Here is a tiny trained network, its code and every weight. The questions are about switching its units off for an input and a class, where a switched-off unit gives its printed mean instead of its output.

import numpy as np


def w(rows, s, z=0):
    codes = np.array(rows[::2]) - 128.0
    scale = np.full(codes.shape[1], s)
    scale[-1] = z or s
    return codes * scale


def norm(h):
    return h / np.sqrt((h * h).mean(-1, keepdims=True) + 1e-5)


def f(y):
    return y / 2 * (1 + np.tanh(0.7978845608 * (y + 0.044715 * y**3)))


def log_softmax(a):
    a = a - a.max(-1, keepdims=True)
    return a - np.log(np.exp(a).sum(-1, keepdims=True))


def net(x, mask):
    res = np.array(x, float).reshape(1, 2) / 4 @ E
    u = 0
    for l in range(3):
        y = f(norm(res) @ A[l][:, :-1].T + A[l][:, -1])
        res = res + np.where(mask[u : u + 3], y, B[l][:, -1]) @ B[l][:, :-1]
        u += 3
    return log_softmax(norm(res)[-1] @ U[:, :-1].T + U[:, -1])


A, B = {}, {}
E = w([
[133,79,199,182,104,158,84,141,128,11,137],'x0',
[139,95,80,110,169,147,92,137,194,103,222],'x1',
],0.011)
A[0] = w([
[230,59,36,169,139,151,36,124,64,93,85,5],'0.n1',
[119,47,82,109,87,111,69,37,72,239,60,13],'0.n2',
[113,79,112,60,4,138,198,156,116,87,140,101],'0.n3',
],0.0044,0.0027)
B[0] = w([
[75,125,145,146,60,33,167,95,139,133,154,113],'0.n1',
[108,159,154,65,77,75,105,194,130,115,222,255],'0.n2',
[181,108,154,188,6,132,51,131,33,174,103,115],'0.n3',
],0.012,0.0014)
A[1] = w([
[160,208,195,69,155,200,204,90,169,109,95,96],'1.n1',
[138,34,150,149,123,142,4,26,171,71,251,189],'1.n2',
[243,46,183,238,100,174,75,2,24,81,137,253],'1.n3',
],0.0049,0.0027)
B[1] = w([
[64,60,190,115,182,9,34,2,148,248,64,127],'1.n1',
[146,197,82,131,189,42,95,133,194,116,129,255],'1.n2',
[179,180,176,147,23,216,93,152,57,139,56,241],'1.n3',
],0.0082,0.0076)
A[2] = w([
[66,153,163,105,23,26,166,131,117,162,113,99],'2.n1',
[101,155,2,150,145,171,146,125,142,115,118,5],'2.n2',
[136,221,215,145,102,56,250,149,7,163,100,215],'2.n3',
],0.0057,0.0025)
B[2] = w([
[37,60,162,86,60,81,116,133,101,245,182,189],'2.n1',
[214,220,165,155,133,197,152,95,208,220,137,139],'2.n2',
[86,68,144,109,117,158,2,106,124,156,109,254],'2.n3',
],0.0083,0.0085)
U = w([
[54,109,148,59,114,94,68,115,68,198,126,253],'0',
[131,188,58,59,218,153,158,109,143,167,190,252],'1',
[136,121,167,144,86,223,57,139,23,95,71,253],'2',
[187,188,98,162,109,118,18,127,170,1,142,63],'3',
[93,96,87,120,141,120,174,113,72,50,137,3],'4',
[128,26,181,163,176,121,207,99,108,94,112,3],'5',
[99,111,147,64,113,150,207,75,109,61,109,3],'6',
],0.0081,0.0027)

Each question gives the input, the list of numbers given to net, and the class t.
The units are the neurons (one row each of A and B). Each row of codes is followed by its name. A weight is (code - 128) times the scale printed after its matrix; where a second scale follows, it is the last column's (A, B and U).
mask holds one flag per neuron, layer by layer. A switched-off neuron (its flag False) gives its mean, the last column of its row in B, instead of its output. The means were averaged over made-up inputs and are rounded, as every weight is.
A unit's drop is (log p(t) with every unit on - log p(t) with that unit switched off) / (log p(t) with every unit on - log p(t) with every unit switched off).
The circuit of an input: a set's keep is (log p(t) with only the set's units on - log p(t) with every unit switched off) / (log p(t) with every unit on - log p(t) with every unit switched off). Starting from all 9 units, units are removed one at a time, each time the one whose removal leaves the highest keep (on an exact tie, the one counted first), for as long as the keep stays at least 0.8.
circuit, biggest first: the units of the circuit, biggest drop first
top k neurons: the k neurons with the biggest drops, biggest first
top k neurons in layer l: the k neurons of layer l with the biggest drops, biggest first
drop of u: that unit's drop, to one decimal
input [-5,2], class 1: top 3 neurons : [1.n3 2.n3 2.n1]
input [0,5], class 1: circuit, biggest first : [1.n3 2.n3]
input [1,1], class 3: circuit, biggest first : [1.n2]
input [-2,1], class 1: top 3 neurons : [1.n3 2.n3 2.n1]
input [0,6], class 1: top 2 neurons in layer 2 : [2.n3 2.n2]
input [-5,1], class 1: top 3 neurons : [1.n3 2.n3 0.n1]
input [-2,2], class 1: drop of 2.n3 : 0.1
input [-4,2], class 1: drop of 1.n3 : 0.2
input [-1,1], class 1: drop of 1.n1 : 0.0
input [-2,4], class 1: drop of 1.n3 : 0.1
